Each row has a hidden stage along a path, written after it and counted from one end. A new block has a new path.
|  -72 |  143 |   91 | -181 |   10 |  -41 | -240 |  138 | -116 | -170 |  106 |  -19 |   35 | -138 | -135 |  347 |  175 |  -50 | -150 | -323 |  -15 |  -56 | -198 |  160 |  111 |   95 |  351 |   29 |  136 | -246 |  223 |   56 |  155 |   51 |   21 |   92 |  -54 |   24 |  410 |   11 |  119 |    7 |  213 |   80 |  143 |  -49 |  299 |    4 |  244 |
19
|  178 |  -49 | -105 |   85 |  217 | -221 |  166 | -109 |  150 |   77 | -226 |  -26 |   59 |  179 |  174 |  -48 | -214 |  135 |  126 |  129 |  132 |  194 |  455 |   10 | -204 |  -32 | -328 |   21 |  -86 |  -28 | -154 | -142 |  -86 |   -2 |   32 | -256 |  106 |   70 | -460 |   25 |  -16 |   31 |  -58 |  118 | -187 |  -57 | -304 |  101 | -202 |
5
|  -61 |  -15 | -148 |  -54 |  128 | -100 | -278 | -102 |   87 | -188 | -369 |   16 |   40 |  178 |  -38 |  218 |   16 |  -65 | -101 | -123 |   14 |  319 |  410 |   21 | -516 |  -67 |  -13 |   -1 |   -3 | -385 |  -10 |  -41 |   -6 |   18 |   42 | -172 |   47 | -153 | -209 |  103 |   -5 |  -87 |   23 |   71 |  -89 |  118 |    6 |   48 |  -10 |
10
|  236 |  -24 |   61 | -239 |  123 | -188 |  353 |  -95 |  -80 |   49 | -283 |   86 |   97 |  177 |  101 |  128 |  -50 |  303 |   21 |   84 |  154 |  195 |  327 |  109 |   92 |  156 |  -49 |  -21 |  101 |  -29 |  196 | -117 | -259 | -136 | -216 | -314 |   89 |  129 | -171 |  -88 |  234 |  -93 |  120 |  122 | -138 | -105 |   73 |  140 | -178 |
3
|  -43 |  -58 |  -37 |  -58 |  154 | -205 | -144 | -151 |  -25 | -161 | -285 | -162 |  124 |   30 |  138 |  461 |   76 |   46 |  -60 |  135 |  -60 |  172 |  245 |    5 | -326 |  -14 |   38 |  -64 |   20 | -366 |   81 |   10 |  -83 |  135 |   65 | -122 |   72 |  -65 |   26 |   -4 |   90 |  -32 |  253 |   36 |  -43 |   94 |  127 |  -45 |  -41 |
4
|  -75 |  -17 | -179 |   39 |   84 | -254 | -437 | -210 |  355 | -315 | -459 | -142 |   68 |  165 |   25 |   60 | -204 | -297 |   58 |  274 |  -23 |  268 |  356 | -122 | -721 | -218 | -355 |  131 |  116 | -683 | -407 |  -57 |  -87 |  132 |  280 |  -87 |  158 | -207 | -293 |   95 | -121 |   58 |    5 | -138 | -116 |  301 | -244 | -129 |   -5 |
5
| -130 |   41 |  109 |  -68 |   83 |   72 | -140 |   64 |  -57 |  -16 |  118 |  -79 |   -6 |  -92 | -158 |  321 |  161 |  129 | -101 | -326 |   16 | -131 |  -71 |  238 |  -45 |   99 |  250 |  -35 |   12 | -181 |  208 |   99 |  152 |   -2 |  119 |   65 | -139 |   86 |  278 |   59 |  178 |  100 |  120 |  126 |  139 |  -54 |  333 |  189 |  131 |
17
|   -1 |   15 |  -47 | -104 |   23 | -195 | -351 |   27 | -132 | -367 | -141 | -126 |  120 |  -67 |  105 |  515 |  224 |  -92 | -205 |    5 | -232 |  201 |   23 |   48 | -224 |  -98 |  253 |  -72 |  161 | -372 |  136 |   63 |  -10 |  267 |   42 |   19 |  105 | -122 |  248 | -108 |   46 |  -85 |  208 |   75 |  -38 |   44 |  163 | -203 |  124 |
9
| -128 |   85 |   -3 |  -35 |   22 | -138 | -332 |  200 | -112 | -359 |  232 | -101 |  140 | -153 | -235 |  130 |  217 | -141 |  -87 | -116 | -129 |  -11 | -166 |  317 |  -30 |  -67 |   82 | -194 |  224 | -495 | -153 |  157 |  326 |  358 |  344 |  201 |  -81 |    9 |  360 |  -69 |   54 |  119 |   77 |   85 |    0 |    9 |  176 |  -76 |  296 |
14
|  261 |  150 |  175 | -166 | -179 | -108 |  276 |   66 | -314 |   56 |   87 |  157 |  142 |  -43 |   -3 |  122 |  274 |   89 | -131 |   -3 |   50 |   93 |  -35 |  105 |  356 |  253 |  258 | -132 |  204 |  210 |  261 |   48 |  258 |   16 | -174 |  -73 |   76 |  186 |  223 |   48 |  162 | -133 |   44 |  144 | -105 | -221 |   87 |    1 |   19 |
30
|  -39 |  -29 | -103 |   63 |   48 | -212 | -460 | -165 |  290 | -321 | -406 | -237 |   31 |   91 |  104 |  262 | -100 | -213 |  -41 |  280 | -134 |  232 |  199 |  -83 | -664 | -250 | -208 |   96 |  151 | -530 | -275 |  -61 | -108 |  195 |  232 |  -58 |  140 | -176 | -175 |   24 |  -90 |   19 |   51 |  -64 | -116 |  208 | -172 | -142 |   16 |
5
|  -44 |   38 |   89 | -177 |    2 | -112 | -175 |   47 | -134 | -141 |  -32 |  -58 |  101 |  -71 |   -3 |  417 |  176 |  128 | -130 | -148 | -118 |  -48 |   29 |  184 |  -69 |   73 |  261 |    3 |  157 | -238 |  255 |   60 |  -57 |   26 |   37 |   82 |  109 |    7 |  254 |  -56 |  244 |   91 |  115 |   56 |   98 |   93 |  310 |   50 |   96 |
11
|  295 |  -42 |  182 | -148 |  -31 | -138 |  455 | -112 | -170 |   34 |  -46 |   59 |  116 |   57 |   44 |  145 |   83 |  269 |   53 |  245 |   43 |   36 |  119 |  241 |  220 |  135 |  -64 | -189 |  141 |  -25 |  128 |   16 |  -98 |   -3 |  -92 | -170 |   48 |  231 |   58 |  -75 |  268 |  -16 |   73 |  121 | -113 | -122 |  168 |   70 | -118 |
2
| -113 |   71 |  -18 | -163 |   71 | -129 | -204 |   17 | -113 | -116 | -123 | -121 |  174 |  -61 |   25 |  258 |  178 |  -27 | -167 |  -10 |   23 |  158 |   49 | -130 | -165 |  159 |  258 |    9 |  158 | -294 |  157 |  142 |  147 |  126 |   85 |  -28 |    7 |  -52 |  236 |    7 |   82 |  -65 |  258 |    8 |  -53 |  -36 |  114 |  -45 |   35 |
31
|  -15 |   62 |  -77 |   99 |  -13 | -107 | -489 |    6 |  105 | -315 |  -77 | -127 |  -12 |  -58 |   31 |  346 |   72 | -270 | -129 |  -51 | -194 |  128 |  -17 |    8 | -376 | -217 |   77 |   34 |   64 | -336 | -110 |   12 |  155 |  245 |  179 |   81 |   66 | -117 |  103 |   69 | -139 |   -8 |   15 |   57 |   -3 |   72 |  -64 | -172 |  174 |
13
|  -36 |  -11 | -103 | -278 |   93 | -264 | -315 | -206 |  164 | -327 | -700 |   14 |  104 |  240 |    2 |  291 |  -89 |  -90 |  -82 |  112 |   72 |  420 |  380 | -133 | -560 |  -40 |  -51 |  168 |  236 | -645 |   -8 | -109 | -336 |  -68 |  -61 | -253 |  145 | -192 | -156 |   -6 |   76 | -162 |  211 |  -83 |  -82 |  219 |   60 |  -24 |  -23 |
3
|  -94 |    9 | -173 | -137 |  205 | -165 | -334 |   -4 |   88 | -237 | -296 |  -76 |   78 |  112 |   29 |  192 |  -42 |  -49 |  -96 | -132 |   -2 |  263 |  315 |  -17 | -403 |  -53 |   25 |   84 |   63 | -442 |   10 |  -34 | -103 |   63 |   66 | -124 |   68 | -171 | -124 |  -38 |   18 |  -29 |  118 |   37 |  -74 |   96 |    0 |   -5 |   16 |
10
|  234 |  165 |  193 | -236 | -167 |  -89 |  145 |   63 |   -1 |   60 |  -45 |  188 |   56 |   33 |  -96 |  -49 |   -5 |   70 |  -35 | -106 |  179 |    2 |  -78 |   37 |  230 |  210 |  131 |  205 |  292 |   61 |  157 |  -29 |  -26 | -214 | -170 |  -57 |   91 |  185 |  101 |   17 |  183 |  -12 |  -14 |   39 |    8 | -152 |   24 |  129 |   38 |
26
|  250 |   61 |  155 | -107 | -122 |  -70 |  192 |   39 |    2 |   75 |    9 |  233 |   17 |   74 |  -89 |  -22 |  -35 |  198 |   38 | -164 |   86 |  -71 |   90 |  210 |  127 |  100 |    4 |  119 |  155 |   80 |   99 |  -29 |  -84 | -217 |  -77 |   -4 |  131 |  228 |  -29 |   26 |  214 |  107 | -224 |  112 |   56 |  -56 |   46 |  226 |   -6 |
13
|  217 |   14 |   19 |   50 |   70 | -270 |  120 |  -69 |  140 |  -59 | -125 | -113 |   62 |   75 |  115 |  -44 | -173 |   35 |  128 |  341 |   34 |  103 |  167 |  111 |  -46 |  -81 | -371 |  -38 |  130 | -114 | -272 | -148 |  -34 |  137 |  121 | -144 |  115 |  115 | -253 |  -39 |    0 |   65 |  -21 |   58 | -203 |  -35 | -267 |  -22 |  -76 |
2
|  173 |  179 |  122 |  300 | -204 |   31 |  -50 |  -59 |  235 |  102 |  333 |  -67 | -130 | -130 |  -24 |  -87 | -109 | -322 |  146 |   75 |  -25 | -292 | -162 |   96 |   18 |  -75 | -217 |   66 |  -83 |   55 | -305 |  -19 |  450 |   72 |  257 |  168 |   67 |  128 |   12 |  340 | -163 |  242 | -232 |  -20 |   65 |   26 | -289 |  -97 |  124 |
22
|  212 |  142 |  168 | -184 |  -90 |    7 |  230 |   62 | -129 |   96 |   69 |  287 |    2 |   26 | -165 |   74 |   88 |   95 |  -37 | -335 |  192 |  -19 |  -19 |  176 |  326 |  227 |  222 |   51 |   71 |  107 |  266 |  -16 |  122 | -225 | -217 |  -86 |  -20 |  208 |  159 |  120 |  169 |  -63 |   -1 |  149 |   86 | -186 |  177 |  173 |   77 |
21
|  234 |   79 |  -39 | -243 |   84 | -527 |  108 |   65 | -150 | -213 | -284 |  196 |  280 |   81 |   95 |  121 |  -34 |   90 |   27 |   89 |  114 |  304 |  226 |   35 |  203 |   92 |  -37 |   41 |  272 | -198 |   20 | -140 | -176 |   54 | -160 | -163 |  240 |  103 |  -29 | -170 |  102 | -117 |  173 |   84 | -110 |  -52 |  -70 |  -46 |   18 |
3
|  352 |   -6 |  133 | -104 | -214 | -204 |   18 | -181 |   37 | -140 | -493 |  166 |   20 |  184 |  124 |  374 |   36 |   78 | -104 |  187 |  -59 |  283 |  182 |   -2 | -232 |  -69 |   27 |  115 |  260 |   -9 |  120 | -144 | -293 | -122 | -250 | -183 |  262 |   78 | -123 |   15 |  120 | -179 |  -72 |   81 |  -80 |   20 |  -21 |   16 |  -74 |
5
|  235 |  153 |   21 | -149 |    3 | -141 |   82 |  189 | -169 |  -90 |  124 |  210 |   41 |  -19 |  -41 |   70 |   66 |   -1 |  -68 | -300 |   61 |   92 |  -18 |  163 |  353 |   84 |  184 |    0 |   85 |   58 |  156 |  -57 |  137 |    2 | -161 |  -57 |   49 |  125 |  128 |  -23 |   37 |  -88 |    4 |  192 |  -14 | -202 |   17 |   -8 |  131 |
16
|  255 |   31 |  263 |  326 | -275 |   40 |  154 |  -87 |   42 |  164 |  265 |  -28 |    2 | -137 |  -14 |  107 |  159 |  -10 |   46 |  203 |  -42 | -197 | -218 |  100 |   -4 |    1 |  -40 |  -79 |   33 |  222 | -126 |  166 |  389 |  121 |  195 |  138 |  -25 |  312 |  175 |  219 |    0 |  129 | -189 |  119 |    2 | -195 | -107 |   56 |    6 |
27
|  -49 |    8 |  -55 |   64 |   15 |  -71 | -398 |  -27 |   33 | -273 |  -63 | -147 |   18 |  -52 |   32 |  389 |  132 | -171 | -132 |  -31 | -199 |  104 |   34 |   53 | -379 | -159 |  111 |  -43 |   35 | -359 |  -27 |   77 |  128 |  236 |  185 |   67 |   37 | -106 |  139 |   48 |  -45 |   13 |   53 |   60 |   -1 |   80 |   60 | -132 |  120 |
12
|  312 |   50 |  123 | -103 |  -34 | -241 |  290 |   97 | -186 |  -35 |  155 |  -15 |  131 |  -55 |  150 |   87 |   62 |  198 |   18 |  161 |  -83 |  -33 |   12 |  258 |  360 |   59 |  -23 | -122 |  191 |  101 |   77 |  -35 |  -36 |  123 |  -42 |  -26 |  180 |  193 |   64 | -184 |  194 |   80 |   -3 |  140 | -119 | -127 |  -10 |  -47 |  -25 |
6
|  254 |  105 |  179 |  -42 | -129 |  -85 |  231 |   60 |  -71 |  107 |  122 |  154 |   90 |  -41 |  -61 |  -12 |   76 |   89 |    9 |  -55 |  141 |  -36 | -106 |   66 |  260 |  178 |  100 |   57 |  159 |  138 |   87 |   71 |  149 |  -62 |  -65 |  -14 |    9 |  266 |  159 |   44 |  116 |   12 |  -26 |  121 |   -5 | -251 |   -8 |  112 |   18 |
26
| -242 |  121 | -136 |  -85 |  267 | -128 | -270 |   62 |   28 |  -56 | -105 |  -89 |  128 |   12 | -115 |   74 |   26 |  -99 |  -65 | -266 |  211 |  178 |  207 |  -31 | -202 |  148 |   88 |   20 |  -29 | -347 |    2 |    3 |  284 |   79 |  129 | -118 | -113 | -101 |  -13 |  124 |  -36 |  -29 |  269 |   46 |  -43 |  -41 |    1 |   77 |   90 |
26
| -163 |   80 |   51 |  112 |  -37 |  -99 | -369 |    4 |  210 | -102 |   50 | -332 |   88 | -130 |  -56 |    7 |    8 | -158 |  -13 |  225 |  -50 | -102 | -126 |  -31 | -363 |  -33 | -118 |   68 |  232 | -361 | -293 |  134 |  266 |  242 |  464 |  182 |    4 |    1 |  116 |   72 |   -8 |  233 |   17 |  -89 |  -51 |   81 | -134 |  -22 |   89 |
30
|  -27 |    5 |   95 |  287 | -117 |  153 | -253 | -168 |  181 |  -27 |   53 |  -73 | -105 |  -64 | -146 |  293 |  127 | -226 |  -27 |  -46 |  -38 |  -75 |  -96 |   48 | -420 | -111 |   26 |  -33 | -117 | -217 | -137 |  159 |  383 |   98 |  263 |   94 | -153 |   65 |  169 |  342 | -104 |   57 |  -55 |   63 |  106 |  -10 |   48 |   32 |  114 |
21
| -155 |  123 |  -65 | -245 |  145 |  -42 | -310 |   32 |   92 | -145 | -260 |   93 |   18 |   94 | -219 |  147 |  -14 | -107 | -110 | -417 |  220 |  191 |  133 |  -16 | -220 |  117 |  196 |  185 |   79 | -424 |  125 |  -32 |   40 | -143 |  -41 | -129 |  -90 |  -90 |   63 |  114 |   43 |  -97 |  202 |   25 |   79 |    6 |  158 |  131 |  146 |
21
| -155 |  201 |  271 | -343 | -281 |  103 | -181 | -137 |  157 |   64 | -271 | -152 |  -66 |   94 | -219 |  -16 |    4 |   40 | -127 |  121 |   41 | -157 |   78 |  144 | -310 |  234 |   -3 |  153 |  434 | -241 |   88 |  -87 |   17 | -301 |  140 |   31 |  184 |  -60 |  -40 |  228 |  371 |  189 | -130 | -227 |   -1 |  387 |  189 |  216 |   16 |
33
|  -47 |   79 |  164 | -180 | -213 |  -34 | -321 |  -94 |  122 | -128 | -239 | -159 |   49 |  -38 |  -25 |  246 |   85 |  -66 | -158 |  172 |  -66 |  -11 | -129 | -141 | -361 |   70 |  171 |  226 |  386 | -337 |   76 |  126 |  -66 |  -35 |  134 |   99 |  118 |  -25 |  252 |   40 |  173 |   60 |   62 | -139 |   32 |  129 |  124 |   -8 |   45 |
31
|   25 |  -27 |  165 |   49 |  -51 |    2 |  300 |   -8 |  -66 |  179 |    5 |   71 |  148 |  109 | -313 | -254 |  175 |  307 |   11 |   88 |  234 |   69 |  176 |  277 | -111 |  207 | -174 | -250 |  209 |   10 | -148 |  156 |  352 |    9 |  256 |  -79 | -169 |  316 | -100 |  122 |  229 |   67 | -204 |  176 | -197 | -183 |   18 |  420 |  -99 |
32
|  -68 |    5 |  125 |   96 |  -97 |   51 | -264 |  -79 |  173 |  -74 |    1 | -244 |   24 |  -92 |  -77 |  177 |  107 |  -96 |  -72 |  156 |  -50 |  -64 | -178 |  -34 | -387 |  -30 |   39 |   53 |  177 | -301 | -111 |  208 |  179 |  149 |  307 |  109 |  -95 |   46 |  220 |   85 |   41 |  112 |   50 |  -24 |   -5 |  -37 |   42 |   17 |   50 |
28
|  -41 |   58 |  223 |  -75 | -192 |    0 | -185 |  -39 |  -55 |  -68 |   22 | -191 |   93 | -161 |  -30 |  359 |  257 |    8 | -157 |  133 | -116 | -118 | -240 |   10 | -154 |  109 |  271 |   18 |  278 | -200 |  153 |  211 |  132 |  104 |  167 |  158 |   19 |   70 |  426 |   34 |  197 |   82 |  132 |  -31 |   54 |    5 |  244 |   -8 |   79 |
30
|  172 |  217 |  184 | -366 | -122 | -158 | -151 |  337 | -153 | -293 | -115 |   26 |  -13 |   56 | -167 |  145 |  177 |  189 | -303 | -221 |  -85 |  205 | -158 |  477 |  258 |  -10 |  213 |  -60 |  573 |   86 |  193 | -293 |  -54 |   46 | -193 |  -88 |   97 |   69 |   27 | -248 |  246 | -137 |  -30 |  241 | -191 | -154 |  122 |  128 |  235 |
12
|  175 |  140 |   85 | -303 |  -28 |   18 |  156 |   52 | -100 |   29 |  -64 |  308 |  -29 |  111 | -166 |   58 |   29 |   79 |  -76 | -413 |  203 |   82 |  108 |  147 |  228 |  214 |  234 |   99 |   75 |   -5 |  312 |  -66 |    0 | -291 | -280 | -163 |    3 |  101 |   68 |   93 |  176 | -112 |   10 |  125 |   62 | -122 |  201 |  166 |   61 |
18
|  -67 |  -25 | -124 |  -42 |  192 | -279 | -301 |   -7 |   68 | -274 | -255 | -186 |  143 |   38 |   89 |  252 |   -7 |  -24 |  -56 |  100 |  -64 |  230 |  215 |   14 | -361 | -107 |  -68 |   -4 |  130 | -444 | -108 |  -19 |  -77 |  225 |  166 |  -74 |   80 |  -97 |  -67 | -109 |   14 |    7 |  172 |   41 | -113 |   67 |  -48 |  -66 |   21 |
6
|  281 |  111 |  290 | -368 | -364 |    8 |  356 | -137 |  -79 |  163 |  -92 |  268 |   92 |   69 |  -79 |  -80 |   42 |  130 |   -1 |  110 |  141 | -124 |   25 |  -39 |  173 |  359 |  147 |  214 |  344 |  -25 |  281 |  144 | -143 | -393 | -171 |   -2 |  223 |  197 |  210 |   96 |  384 |   73 | -123 | -130 |   71 |   55 |  206 |  117 | -105 |
31
|  237 |   92 |   -3 |  -38 |  -25 | -225 |   21 |  115 |   52 | -119 |   16 |   52 |   60 |   56 |   17 | -136 |  -95 |    8 |   34 |   34 |  -12 |   82 |  113 |  183 |   65 |  -63 | -182 |   31 |  207 |  -47 | -165 | -108 |    6 |   75 |   55 |  -28 |  176 |   90 | -170 |  -82 |   34 |   86 | -178 |  100 | -143 |  -47 | -225 |   -4 |   33 |
10
|  133 |   84 |  -85 |   24 |   87 | -177 |   74 |   84 |   95 |    3 |  -22 |   14 |  126 |   87 |  -45 | -361 |  -93 |  -54 |   41 |   89 |  205 |  230 |  163 |  -57 |  -45 |   60 | -224 |   11 |  145 |  -74 | -274 |   10 |  246 |  121 |  145 | -140 |  -25 |  102 | -219 |   16 |  -89 |  -19 |  -74 |   92 | -266 | -223 | -375 |   44 |  -56 |
30
| -157 |   81 |   60 |   -4 |  -80 |   -2 | -401 |  111 |   -2 | -380 |  182 |  -78 |   64 | -138 | -376 |  130 |  238 | -280 | -100 | -104 |  -81 |  -15 | -297 |  268 | -163 |  -85 |   96 | -163 |  247 | -617 | -211 |  228 |  399 |  311 |  376 |  205 | -208 |   14 |  460 |   48 |   14 |   68 |   88 |   40 |   46 |   -5 |  239 |  -68 |  343 |
19
|   89 |   48 |   46 |  236 |   47 |   78 |  142 |  -53 |  335 |  255 |  118 |   83 | -101 |  107 | -220 | -369 | -242 |    3 |  217 | -143 |  295 | -127 |  162 |  148 | -138 |   25 | -373 |   96 | -130 |   19 | -336 |  -27 |  283 | -154 |  238 |  -57 | -128 |  229 | -320 |  295 |  -51 |  216 | -296 |   98 |   -4 | -113 | -271 |  320 |  -40 |
21
|  289 |   56 |   37 | -118 |  -73 | -170 |  171 |   40 | -225 |  -84 |  -20 |  213 |   99 |   49 |   55 |  189 |  149 |   86 |  -76 |  -86 |  -40 |  157 |  170 |  174 |  170 |   64 |  133 | -102 |   86 |   54 |  185 |  -23 |   35 |   17 | -177 |  -96 |  157 |  102 |   41 |  -15 |  117 |  -92 |  -50 |  175 |  -71 |  -94 |   55 |  -25 |    9 |
10
|  213 |   27 |    5 | -175 |  101 | -186 |  249 |   75 |  -25 |   52 |  -66 |  129 |   97 |  134 |   29 | -123 | -115 |  258 |   54 |  -91 |  131 |   84 |  294 |  172 |  131 |  117 |  -99 |   59 |  118 |   12 |   70 |  -87 | -166 | -128 |  -86 | -157 |  136 |  136 | -218 | -114 |  200 |   70 |  -91 |  128 | -103 |  -89 |  -62 |  176 | -104 |
9
|  353 |  -24 |  262 |  209 | -298 |  -67 |   56 |  -66 |  114 |    7 |   92 |  -88 |  -48 |  -70 |  143 |  222 |   33 |  117 |   17 |  297 | -243 | -196 | -157 |  186 |  -87 | -167 | -110 |   44 |  201 |  182 |  -90 |   22 |  -60 |   74 |  131 |  161 |  206 |  250 |   38 |  -10 |  118 |  204 | -299 |   97 |   -6 |  -31 | -106 |   26 |  -26 |
9
|    7 |  -95 |  -63 |   -6 |  174 |  -93 |  -52 | -166 |    0 | -148 | -111 | -272 |   73 |   -4 |  190 |  344 |   47 |  -17 |  -22 |  248 | -120 |  110 |  185 |    4 | -283 |  -63 |  -36 | -138 |  -54 | -387 |   13 |   93 |  -33 |  230 |  141 | -119 |   -5 |  -84 |   45 |  -45 |   41 |    7 |  240 |   28 | -110 |   27 |   79 | -162 |  -90 |
4
|  230 |  139 |  199 |  -65 | -197 |  -54 |  136 |   26 |   51 |   79 |   70 |  118 |   36 |  -10 | -103 |  -94 |    5 |    5 |   22 |    1 |  130 |  -73 | -118 |   72 |  153 |  135 |   12 |  126 |  226 |   57 |   -5 |   24 |  118 | -107 |  -14 |   10 |   53 |  211 |   93 |   84 |  110 |   64 |  -96 |   38 |   -5 | -140 |  -55 |   95 |   43 |
26
